Below are the code and all the weights of a small trained network. Each question names an input and a target symbol and asks about switching units off, where a switched-off unit gives its printed mean instead of its output.

import numpy as np


def w(rows, s, z=0):
    codes = np.array(rows[::2]) - 128.0
    scale = np.full(codes.shape[1], s)
    scale[-1] = z or s
    return codes * scale


def f(y):
    return np.maximum(y, 0)


def softmax(a):
    e = np.exp(a - a.max(-1, keepdims=True))
    return e / e.sum(-1, keepdims=True)


def log_softmax(a):
    a = a - a.max(-1, keepdims=True)
    return a - np.log(np.exp(a).sum(-1, keepdims=True))


def net(x, mask):
    ids = ['βζηθλμξπστψω'.index(c) for c in x.split()]
    T = len(ids)
    res = E[ids] + P[:T]
    u = 0
    for l in range(2):
        r = res
        for j in range(3):
            rows = slice(3 * j, 3 * j + 3)
            q, k, v = (r @ M[l][rows].T for M in (Q, K, V))
            z = softmax(np.where(np.tri(T) > 0, q @ k.T / 3**0.5, -1e9)) @ v
            o = O[l][rows]
            res = res + np.where(mask[u + j], z, o[:, -1]) @ o[:, :-1]
        u += 3
        y = f(res @ A[l][:, :-1].T + A[l][:, -1])
        res = res + np.where(mask[u : u + 8], y, B[l][:, -1]) @ B[l][:, :-1]
        u += 8
    return log_softmax(res[-1] @ U[:, :-1].T + U[:, -1])


Q, K, V, O, A, B = {}, {}, {}, {}, {}, {}
E = w([
[161,133,139,102,76],'β',
[117,140,138,113,106],'ζ',
[141,200,109,175,189],'η',
[93,132,158,105,153],'θ',
[204,7,131,222,97],'λ',
[166,185,122,70,136],'μ',
[106,148,123,235,102],'ξ',
[107,206,157,34,165],'π',
[160,213,109,112,119],'σ',
[134,187,132,64,112],'τ',
[182,91,135,62,112],'ψ',
[186,62,118,69,171],'ω',
],0.02)
P = w([
[112,109,108,144,139],'0',
[113,125,105,127,81],'1',
[175,138,153,127,146],'2',
[99,123,111,117,140],'3',
[113,121,102,126,79],'4',
[188,131,178,146,149],'5',
[96,131,108,113,145],'6',
[107,122,106,124,80],'7',
[171,115,214,153,145],'8',
[92,134,103,108,149],'9',
[108,125,103,121,80],'10',
[253,157,194,157,184],'11',
],0.021)
Q[0] = w([
[141,128,133,112,51],'L0H1',
[114,86,175,146,147],'L0H1',
[122,118,158,114,131],'L0H1',
[105,91,147,136,96],'L0H2',
[116,6,74,189,114],'L0H2',
[149,168,205,164,132],'L0H2',
[95,188,141,185,121],'L0H3',
[179,105,205,114,89],'L0H3',
[81,92,141,151,181],'L0H3',
],0.015)
K[0] = w([
[146,144,105,86,157],'L0H1',
[189,141,119,137,108],'L0H1',
[144,168,155,141,110],'L0H1',
[125,151,113,68,236],'L0H2',
[130,98,47,8,158],'L0H2',
[129,159,179,123,141],'L0H2',
[150,178,126,144,135],'L0H3',
[148,171,147,135,151],'L0H3',
[101,92,135,160,136],'L0H3',
],0.017)
V[0] = w([
[136,145,163,145,149],'L0H1',
[136,145,146,132,91],'L0H1',
[204,99,131,108,58],'L0H1',
[141,114,79,63,128],'L0H2',
[71,93,138,145,120],'L0H2',
[92,121,124,113,169],'L0H2',
[170,71,204,254,86],'L0H3',
[175,149,141,164,112],'L0H3',
[137,83,111,147,109],'L0H3',
],0.0063)
O[0] = w([
[105,137,126,20,201,137],'L0H1',
[180,90,111,138,135,147],'L0H1',
[142,103,79,207,117,196],'L0H1',
[107,182,142,56,143,33],'L0H2',
[147,80,136,141,105,86],'L0H2',
[113,173,113,140,152,67],'L0H2',
[132,197,124,76,164,215],'L0H3',
[132,37,126,253,124,248],'L0H3',
[77,39,217,131,74,100],'L0H3',
],0.005,0.0018)
A[0] = w([
[144,193,172,105,199,51],'L0N1',
[74,92,53,129,4,221],'L0N2',
[35,201,85,196,19,25],'L0N3',
[70,78,111,106,204,222],'L0N4',
[179,65,156,184,147,255],'L0N5',
[130,178,96,192,201,113],'L0N6',
[186,104,96,156,255,113],'L0N7',
[47,132,151,31,165,134],'L0N8',
],0.0099,0.0047)
B[0] = w([
[193,142,185,198,59,166],'L0N1',
[81,96,134,112,56,232],'L0N2',
[214,44,123,92,194,206],'L0N3',
[50,114,206,10,203,169],'L0N4',
[141,254,165,121,128,254],'L0N5',
[79,44,105,72,154,195],'L0N6',
[121,104,161,72,71,206],'L0N7',
[115,160,63,120,134,170],'L0N8',
],0.0092,0.0094)
Q[1] = w([
[67,80,2,66,28],'L1H1',
[192,224,90,203,108],'L1H1',
[100,18,145,231,53],'L1H1',
[94,189,124,141,187],'L1H2',
[85,127,194,185,134],'L1H2',
[197,127,147,181,181],'L1H2',
[78,179,49,69,103],'L1H3',
[132,146,107,123,209],'L1H3',
[100,81,124,147,128],'L1H3',
],0.0091)
K[1] = w([
[145,120,2,117,99],'L1H1',
[161,186,189,142,146],'L1H1',
[151,80,113,147,90],'L1H1',
[149,160,141,87,144],'L1H2',
[152,141,100,109,77],'L1H2',
[191,127,195,129,143],'L1H2',
[112,140,129,90,103],'L1H3',
[160,113,88,135,150],'L1H3',
[156,93,137,85,96],'L1H3',
],0.014)
V[1] = w([
[32,149,121,209,72],'L1H1',
[99,174,246,225,105],'L1H1',
[29,91,251,94,183],'L1H1',
[82,202,210,230,160],'L1H2',
[18,122,102,152,46],'L1H2',
[143,146,159,129,1],'L1H2',
[21,182,35,167,127],'L1H3',
[134,134,167,88,239],'L1H3',
[128,120,196,238,163],'L1H3',
],0.0057)
O[1] = w([
[100,131,111,112,143,3],'L1H1',
[131,70,100,76,131,116],'L1H1',
[147,143,96,163,180,184],'L1H1',
[114,96,115,100,167,44],'L1H2',
[80,153,197,104,102,71],'L1H2',
[113,154,111,50,160,216],'L1H2',
[101,173,153,135,81,3],'L1H3',
[81,146,143,53,125,167],'L1H3',
[96,167,173,115,2,31],'L1H3',
],0.0083,0.0042)
A[1] = w([
[125,214,80,132,199,77],'L1N1',
[69,145,77,178,103,254],'L1N2',
[184,105,90,94,106,62],'L1N3',
[29,81,147,132,183,49],'L1N4',
[30,162,95,142,114,153],'L1N5',
[106,127,7,178,197,147],'L1N6',
[122,128,82,94,159,181],'L1N7',
[197,121,145,138,187,9],'L1N8',
],0.014,0.0063)
B[1] = w([
[163,120,106,234,173,232],'L1N1',
[190,17,26,112,143,183],'L1N2',
[51,125,164,142,225,243],'L1N3',
[98,8,180,242,104,223],'L1N4',
[55,215,170,109,1,189],'L1N5',
[238,217,118,68,53,213],'L1N6',
[94,168,100,51,169,242],'L1N7',
[38,118,27,227,47,255],'L1N8',
],0.0081,0.0066)
U = w([
[144,147,140,135,59,145],'β',
[73,140,127,151,102,95],'ζ',
[105,141,170,158,147,146],'η',
[115,158,127,205,93,65],'θ',
[207,172,246,120,114,250],'λ',
[160,155,121,139,141,130],'μ',
[160,74,110,147,114,202],'ξ',
[123,178,151,152,145,214],'π',
[182,135,92,112,116,77],'σ',
[88,172,67,125,98,95],'τ',
[107,122,117,66,176,94],'ψ',
[96,134,76,150,164,1],'ω',
],0.012,0.0038)

Each question gives the input, a string of symbols that net reads in full, and the target symbol t.
The units are the heads (3 rows each of Q, K, V and O) and the neurons (one row each of A and B). Each row of codes is followed by its name. A weight is (code - 128) times the scale printed after its matrix; where a second scale follows, it is the last column's (O, A, B and U).
mask holds one flag per unit, layer by layer, with each layer's heads first. A switched-off unit (its flag False) gives its mean, the last column of its rows in O or B, instead of its output. The means were averaged over made-up inputs and are rounded, as every weight is.
A unit's drop is (log p(t) with every unit on - log p(t) with that unit switched off) / (log p(t) with every unit on - log p(t) with every unit switched off).
The circuit of an input: a set's keep is (log p(t) with only the set's units on - log p(t) with every unit switched off) / (log p(t) with every unit on - log p(t) with every unit switched off). Starting from the 12 units with the biggest drops (on a tie, the unit counted first), units are removed one at a time, each time the one whose removal leaves the highest keep (on an exact tie, the one counted first), for as long as the keep stays at least 0.8.
circuit, biggest first: the units of the circuit, biggest drop first
top k neurons: the k neurons with the biggest drops, biggest first
k most important neurons of layer l: the k neurons of layer l with the biggest drops, biggest first
heads that matter: for each layer, one digit per head in row order, 1 if its drop is at least 0.15 and else 0, layers parted by /
input ω η ξ ξ ξ ξ ξ β, target ξ: top 3 neurons	L0N3, L0N5, L0N2
input π λ ω β β τ τ ξ θ τ π, target τ: circuit, biggest first	L1N5, L0N8
input τ ξ ω σ θ λ ξ θ, target ζ: heads that matter	000 / 010
input τ β ξ π μ ω θ π ω ζ ω η, target θ: circuit, biggest first	L1N8
input τ π ζ τ ξ ψ ξ ζ π ω θ, target ζ: top 4 neurons	L1N4, L1N5, L0N4, L0N2
input ψ ω π σ ξ ζ ω, target ω: circuit, biggest first	L1H1, L0N4, L1N8, L1H3
input ω ω ζ, target θ: top 4 neurons	L0N4, L0N2, L0N5, L1N8
input ξ ξ ξ λ μ η μ τ ω σ τ, target ψ: 2 most important neurons of layer 1	L1N8, L1N3
input λ μ ξ ω τ σ ω σ, target ψ: heads that matter	000 / 001
input τ ψ ζ τ π μ β ξ ξ ξ σ, target ξ: 3 most important neurons of layer 0	L0N3, L0N5, L0N2
input λ σ η η ω ω ξ λ ξ τ η, target σ: top 2 neurons	L1N6, L0N1
input ω λ θ ξ λ π π ζ ξ η, target η: heads that matter	001 / 000
input π μ ξ ω π ω π ω σ λ π, target τ: circuit, biggest first	L0N8, L1N5
input ξ β σ ζ π ω τ ξ ξ ξ μ, target ξ: circuit, biggest first	L0N5, L0H2, L1H3
input ξ β μ λ ψ ψ ξ, target ξ: circuit, biggest first	L1N4, L0N3, L0N6
input β ξ θ η π λ τ ζ μ, target ψ: heads that matter	000 / 110
input π τ λ ξ ξ λ η ψ ψ, target ψ: 2 most important neurons of layer 0	L0N5, L0N3
input ξ θ π ξ ω ω ξ μ θ ξ η ψ, target ω: 2 most important neurons of layer 1	L1N8, L1N3
input ξ ξ μ ξ ξ τ ω, target ω: top 4 neurons	L0N4, L0N8, L1N1, L1N8
input ω ξ μ τ λ, target β: heads that matter	000 / 010
input ψ μ ξ ω ω π ζ, target ζ: heads that matter	001 / 110
input ω ω λ ξ ω θ, target ψ: top 2 neurons	L0N5, L0N3
input η ξ ξ τ τ τ ω ω, target ψ: heads that matter	010 / 001
input ξ σ π β, target β: top 3 neurons	L0N3, L0N2, L1N3
input ω ξ η, target θ: 2 most important neurons of layer 0	L0N6, L0N4
input ξ π π τ τ τ η λ ω λ, target λ: top 3 neurons	L0N5, L1N8, L0N3
input ξ ψ τ σ, target σ: top neuron	L0N5
